Below is a small trained network, with its code and all its weights. Each question gives an input and a class and asks what happens when units are switched off, that is, made to give their printed mean instead of their output.

import numpy as np


def w(rows, s, z=0):
    codes = np.array(rows[::2]) - 128.0
    scale = np.full(codes.shape[1], s)
    scale[-1] = z or s
    return codes * scale


def norm(h):
    return h / np.sqrt((h * h).mean(-1, keepdims=True) + 1e-5)


def f(y):
    return np.maximum(y, 0)


def log_softmax(a):
    a = a - a.max(-1, keepdims=True)
    return a - np.log(np.exp(a).sum(-1, keepdims=True))


def net(x, mask):
    res = np.array(x, float).reshape(1, 6) / 4 @ E
    u = 0
    for l in range(3):
        y = f(norm(res) @ A[l][:, :-1].T + A[l][:, -1])
        res = res + np.where(mask[u : u + 10], y, B[l][:, -1]) @ B[l][:, :-1]
        u += 10
    return log_softmax(norm(res)[-1] @ U[:, :-1].T + U[:, -1])


A, B = {}, {}
E = w([
[128,127,124,128,133],'x0',
[128,129,129,125,125],'x1',
[125,191,133,243,139],'x2',
[94,113,88,156,2],'x3',
[214,134,5,125,167],'x4',
[54,192,50,51,179],'x5',
],0.0036)
A[0] = w([
[152,1,183,113,242,204],'0.n1',
[98,129,50,108,18,177],'0.n2',
[92,157,212,154,171,96],'0.n3',
[113,94,189,13,152,248],'0.n4',
[187,142,157,170,132,124],'0.n5',
[190,223,185,120,240,116],'0.n6',
[216,103,63,144,135,147],'0.n7',
[124,178,148,100,231,144],'0.n8',
[187,214,82,78,120,127],'0.n9',
[252,52,72,67,115,195],'0.n10',
],0.0053,0.0016)
B[0] = w([
[238,173,143,110,10,251],'0.n1',
[247,191,183,79,82,224],'0.n2',
[40,105,130,186,137,188],'0.n3',
[78,18,221,114,85,244],'0.n4',
[116,89,108,212,129,182],'0.n5',
[172,212,115,156,2,234],'0.n6',
[73,166,229,111,164,217],'0.n7',
[131,164,69,89,19,214],'0.n8',
[126,93,200,130,226,190],'0.n9',
[109,54,240,164,179,253],'0.n10',
],0.0047,0.0038)
A[1] = w([
[211,146,166,92,62,252],'1.n1',
[183,69,106,113,44,214],'1.n2',
[105,144,138,35,131,34],'1.n3',
[154,149,77,199,147,128],'1.n4',
[85,47,195,138,153,144],'1.n5',
[73,172,68,93,146,65],'1.n6',
[87,125,121,234,96,69],'1.n7',
[85,131,90,106,221,61],'1.n8',
[186,108,129,148,255,148],'1.n9',
[64,159,58,13,120,139],'1.n10',
],0.0067,0.0019)
B[1] = w([
[126,230,70,77,167,255],'1.n1',
[148,163,145,40,125,206],'1.n2',
[174,85,125,150,54,157],'1.n3',
[49,33,160,131,197,155],'1.n4',
[188,97,158,79,151,184],'1.n5',
[139,72,77,161,31,143],'1.n6',
[99,109,77,72,132,168],'1.n7',
[100,81,75,148,175,135],'1.n8',
[54,113,148,99,254,156],'1.n9',
[208,28,79,236,74,168],'1.n10',
],0.0053,0.0072)
A[2] = w([
[188,134,207,129,157,134],'2.n1',
[69,110,157,144,112,91],'2.n2',
[139,135,164,118,79,165],'2.n3',
[72,187,101,216,150,30],'2.n4',
[124,206,155,161,84,177],'2.n5',
[56,104,131,36,152,197],'2.n6',
[73,176,202,96,85,76],'2.n7',
[149,120,189,156,92,154],'2.n8',
[174,114,149,126,84,252],'2.n9',
[76,128,132,254,122,120],'2.n10',
],0.009,0.003)
B[2] = w([
[71,109,71,204,58,233],'2.n1',
[89,169,129,105,213,148],'2.n2',
[117,155,71,229,178,221],'2.n3',
[140,93,230,67,26,169],'2.n4',
[179,144,98,29,176,215],'2.n5',
[87,153,253,112,174,199],'2.n6',
[108,161,111,147,222,207],'2.n7',
[166,77,33,132,137,202],'2.n8',
[108,164,53,186,144,255],'2.n9',
[157,30,197,25,80,183],'2.n10',
],0.005,0.0061)
U = w([
[151,139,145,130,127,253],'0',
[200,236,54,113,77,35],'1',
[177,7,255,76,40,49],'2',
[173,36,72,241,45,114],'3',
[128,132,147,141,153,139],'4',
[32,114,189,225,225,43],'5',
],0.0058,0.0039)

Each question gives the input, the list of numbers given to net, and the class t.
The units are the neurons (one row each of A and B). Each row of codes is followed by its name. A weight is (code - 128) times the scale printed after its matrix; where a second scale follows, it is the last column's (A, B and U).
mask holds one flag per neuron, layer by layer. A switched-off neuron (its flag False) gives its mean, the last column of its row in B, instead of its output. The means were averaged over made-up inputs and are rounded, as every weight is.
A unit's drop is (log p(t) with every unit on - log p(t) with that unit switched off) / (log p(t) with every unit on - log p(t) with every unit switched off).
The circuit of an input: a set's keep is (log p(t) with only the set's units on - log p(t) with every unit switched off) / (log p(t) with every unit on - log p(t) with every unit switched off). Starting from the 12 units with the biggest drops (on a tie, the unit counted first), units are removed one at a time, each time the one whose removal leaves the highest keep (on an exact tie, the one counted first), for as long as the keep stays at least 0.8.
circuit, biggest first: the units of the circuit, biggest drop first
most important unit: the unit with the biggest drop
k most important neurons: the k neurons with the biggest drops, biggest first
drop of u: that unit's drop, to one decimal
input [-5,-6,-6,-2,8,-4], class 5: circuit, biggest first : (0.n10 1.n9 0.n7)
input [-6,-4,3,7,8,8], class 3: circuit, biggest first : (1.n10 0.n6 1.n1)
input [4,3,6,6,5,8], class 3: circuit, biggest first : (1.n10 0.n6 1.n1)
input [5,1,6,5,7,1], class 5: circuit, biggest first : (0.n6 0.n1 1.n4)
input [-6,1,-7,-2,4,4], class 2: most important neuron : (0.n10)
input [-2,6,-4,5,8,5], class 5: circuit, biggest first : (0.n9 0.n10 0.n1 2.n6)
input [-4,1,-7,-7,0,-6], class 1: circuit, biggest first : (0.n1 1.n1)
input [7,-2,-5,6,8,4], class 5: circuit, biggest first : (0.n10 0.n1 2.n6)
input [-6,0,5,-7,2,8], class 3: circuit, biggest first : (1.n10 0.n8 0.n2 1.n1)
input [-3,-3,-5,2,-7,1], class 5: circuit, biggest first : (2.n7 2.n3)
input [-2,3,-1,3,-7,2], class 5: 2 most important neurons : (0.n1 0.n6)
input [-3,1,-5,8,-7,-3], class 1: 2 most important neurons : (0.n2 0.n10)
input [8,4,-4,-1,8,8], class 3: 2 most important neurons : (1.n10 0.n8)
input [-7,4,7,-5,2,-4], class 2: most important unit : 0.n2
input [-6,-2,6,2,8,3], class 5: 2 most important neurons : (1.n9 0.n9)
input [-1,-3,-2,-5,-3,6], class 3: 4 most important neurons : (1.n10 0.n2 1.n3 0.n10)
input [-5,3,0,6,6,8], class 3: 3 most important neurons : (1.n10 0.n1 0.n6)
input [-1,3,-5,1,-4,-6], class 3: 2 most important neurons : (2.n1 2.n3)
input [3,7,8,-1,-5,2], class 2: 2 most important neurons : (2.n10 2.n4)
input [-6,2,2,-6,-6,0], class 1: most important unit : 0.n6
input [8,7,5,-8,-7,-5], class 1: 2 most important neurons : (0.n1 0.n6)
input [-1,-2,8,-3,-1,-1], class 2: drop of 2.n10 : 0.1
input [7,7,5,8,-3,-5], class 1: drop of 2.n2 : 0.0
input [-7,0,8,1,3,-5], class 2: drop of 2.n10 : 0.2
input [6,6,8,-2,-8,-2], class 2: drop of 1.n1 : 0.1
